Below are the code and all the weights of a small trained network. Each question names an input and a class and asks about switching units off, where a switched-off unit gives its printed mean instead of its output.

import numpy as np


def w(rows, s, z=0):
    codes = np.array(rows[::2]) - 128.0
    scale = np.full(codes.shape[1], s)
    scale[-1] = z or s
    return codes * scale


def norm(h):
    return h / np.sqrt((h * h).mean(-1, keepdims=True) + 1e-5)


def f(y):
    return np.maximum(y, 0)


def log_softmax(a):
    a = a - a.max(-1, keepdims=True)
    return a - np.log(np.exp(a).sum(-1, keepdims=True))


def net(x, mask):
    res = np.array(x, float).reshape(1, 4) / 4 @ E
    u = 0
    for l in range(4):
        y = f(norm(res) @ A[l][:, :-1].T + A[l][:, -1])
        res = res + np.where(mask[u : u + 10], y, B[l][:, -1]) @ B[l][:, :-1]
        u += 10
    return log_softmax(norm(res)[-1] @ U[:, :-1].T + U[:, -1])


A, B = {}, {}
E = w([
[92,214,107],'x0',
[128,129,128],'x1',
[91,109,255],'x2',
[57,106,90],'x3',
],0.0098)
A[0] = w([
[112,79,94,169],'L0N0',
[2,63,72,3],'L0N1',
[110,55,78,69],'L0N2',
[135,218,223,204],'L0N3',
[73,201,222,102],'L0N4',
[195,56,105,149],'L0N5',
[121,39,178,105],'L0N6',
[85,165,173,130],'L0N7',
[137,32,109,39],'L0N8',
[65,123,122,72],'L0N9',
],0.0078,0.0063)
B[0] = w([
[123,122,89,180],'L0N0',
[84,100,82,147],'L0N1',
[125,135,255,144],'L0N2',
[106,174,76,255],'L0N3',
[136,113,114,196],'L0N4',
[80,139,95,186],'L0N5',
[127,162,44,177],'L0N6',
[158,176,112,172],'L0N7',
[128,70,157,140],'L0N8',
[155,123,110,136],'L0N9',
],0.0086,0.0059)
A[1] = w([
[96,213,55,187],'L1N0',
[252,148,177,99],'L1N1',
[151,147,90,254],'L1N2',
[190,36,127,26],'L1N3',
[62,150,197,142],'L1N4',
[172,39,147,142],'L1N5',
[196,82,126,171],'L1N6',
[146,77,173,95],'L1N7',
[114,54,148,99],'L1N8',
[110,148,243,102],'L1N9',
],0.015,0.0064)
B[1] = w([
[153,60,185,248],'L1N0',
[103,201,255,157],'L1N1',
[169,116,231,209],'L1N2',
[33,202,51,145],'L1N3',
[197,76,69,163],'L1N4',
[79,222,34,157],'L1N5',
[162,228,117,156],'L1N6',
[141,126,61,139],'L1N7',
[133,175,97,147],'L1N8',
[199,117,72,157],'L1N9',
],0.0093,0.014)
A[2] = w([
[98,84,112,140],'L2N0',
[146,104,169,142],'L2N1',
[176,126,252,127],'L2N2',
[21,78,106,93],'L2N3',
[128,139,205,46],'L2N4',
[164,89,156,116],'L2N5',
[119,124,191,183],'L2N6',
[141,180,113,3],'L2N7',
[43,66,142,20],'L2N8',
[141,165,85,157],'L2N9',
],0.011,0.0025)
B[2] = w([
[134,126,206,149],'L2N0',
[124,142,43,182],'L2N1',
[54,215,48,254],'L2N2',
[140,191,232,155],'L2N3',
[105,224,54,171],'L2N4',
[192,186,89,186],'L2N5',
[115,229,64,182],'L2N6',
[119,80,160,141],'L2N7',
[1,152,224,148],'L2N8',
[177,92,175,156],'L2N9',
],0.006,0.0093)
A[3] = w([
[175,153,202,110],'L3N0',
[141,187,156,253],'L3N1',
[75,41,111,201],'L3N2',
[225,82,58,107],'L3N3',
[143,137,250,145],'L3N4',
[92,73,118,235],'L3N5',
[197,97,95,58],'L3N6',
[17,83,127,135],'L3N7',
[118,205,97,75],'L3N8',
[200,79,121,34],'L3N9',
],0.014,0.0036)
B[3] = w([
[80,155,212,173],'L3N0',
[46,2,121,255],'L3N1',
[188,223,199,151],'L3N2',
[248,128,109,195],'L3N3',
[55,99,170,172],'L3N4',
[162,247,210,150],'L3N5',
[185,105,115,160],'L3N6',
[66,197,198,164],'L3N7',
[116,23,117,244],'L3N8',
[144,110,71,149],'L3N9',
],0.0072,0.0092)
U = w([
[107,182,211,128],'0',
[226,116,113,124],'1',
[68,166,41,117],'2',
[121,111,134,161],'3',
[117,46,165,101],'4',
[197,19,251,3],'5',
],0.021,0.041)

Each question gives the input, the list of numbers given to net, and the class t.
The units are the neurons (one row each of A and B). Each row of codes is followed by its name. A weight is (code - 128) times the scale printed after its matrix; where a second scale follows, it is the last column's (A, B and U).
mask holds one flag per neuron, layer by layer. A switched-off neuron (its flag False) gives its mean, the last column of its row in B, instead of its output. The means were averaged over made-up inputs and are rounded, as every weight is.
A unit's drop is (log p(t) with every unit on - log p(t) with that unit switched off) / (log p(t) with every unit on - log p(t) with every unit switched off).
The circuit of an input: a set's keep is (log p(t) with only the set's units on - log p(t) with every unit switched off) / (log p(t) with every unit on - log p(t) with every unit switched off). Starting from the 12 units with the biggest drops (on a tie, the unit counted first), units are removed one at a time, each time the one whose removal leaves the highest keep (on an exact tie, the one counted first), for as long as the keep stays at least 0.8.
units of the circuit, in order: the units of the circuit, biggest drop first
top k neurons: the k neurons with the biggest drops, biggest first
top k neurons in layer l: the k neurons of layer l with the biggest drops, biggest first
drop of u: that unit's drop, to one decimal
input [3,2,4,0], class 1: units of the circuit, in order : L1N4
input [-7,-1,-5,-4], class 2: units of the circuit, in order : L1N3, L1N5
input [-6,5,-1,5], class 2: top 4 neurons : L0N3, L1N0, L0N2, L1N5
input [-7,5,-5,5], class 2: units of the circuit, in order : L0N2, L1N0, L1N5
input [1,3,-1,2], class 4: top 2 neurons : L1N4, L1N0
input [0,1,3,-2], class 4: top 2 neurons : L1N0, L0N3
input [1,-8,-8,-8], class 0: top 3 neurons in layer 1 : L1N1, L1N2, L1N4
input [7,-1,-7,7], class 0: top 2 neurons in layer 1 : L1N6, L1N9
input [-8,8,6,3], class 2: top 3 neurons in layer 1 : L1N5, L1N0, L1N3
input [3,5,-4,-3], class 3: top 2 neurons : L3N1, L1N4
input [-5,4,-1,1], class 2: top 2 neurons : L0N3, L0N8
input [-7,6,6,-5], class 2: top 2 neurons : L1N5, L1N0
input [4,-1,5,0], class 1: top 3 neurons : L1N4, L1N1, L0N6
input [-6,-3,-3,-2], class 2: top 2 neurons : L0N3, L1N3
input [0,-3,2,-3], class 4: units of the circuit, in order : L3N1
input [2,8,-4,3], class 3: top 2 neurons : L1N4, L1N9
input [5,-8,-2,0], class 3: top 2 neurons : L1N0, L1N5
input [7,-5,-7,-6], class 1: top 3 neurons : L1N3, L1N1, L2N2
input [1,-6,3,-4], class 3: top 2 neurons in layer 2 : L2N2, L2N3
input [-5,0,3,-7], class 0: units of the circuit, in order : L1N1
input [-7,3,7,-1], class 1: top 2 neurons in layer 1 : L1N9, L1N4
input [5,4,-5,6], class 0: top 3 neurons in layer 1 : L1N6, L1N9, L1N4
input [-1,4,5,-3], class 1: top 2 neurons : L1N9, L1N4
input [0,-1,-6,5], class 1: top 2 neurons : L1N1, L1N3
input [3,-5,-1,-1], class 3: top 3 neurons in layer 1 : L1N0, L1N5, L1N4
input [0,3,1,-3], class 4: top 2 neurons : L1N0, L0N3
input [8,8,7,2], class 2: top 2 neurons in layer 0 : L0N3, L0N7
input [4,-2,-3,-6], class 0: top neuron : L1N2
input [-8,-7,3,0], class 2: drop of L2N4 : 0.0
input [3,6,6,2], class 1: drop of L1N4 : 0.8
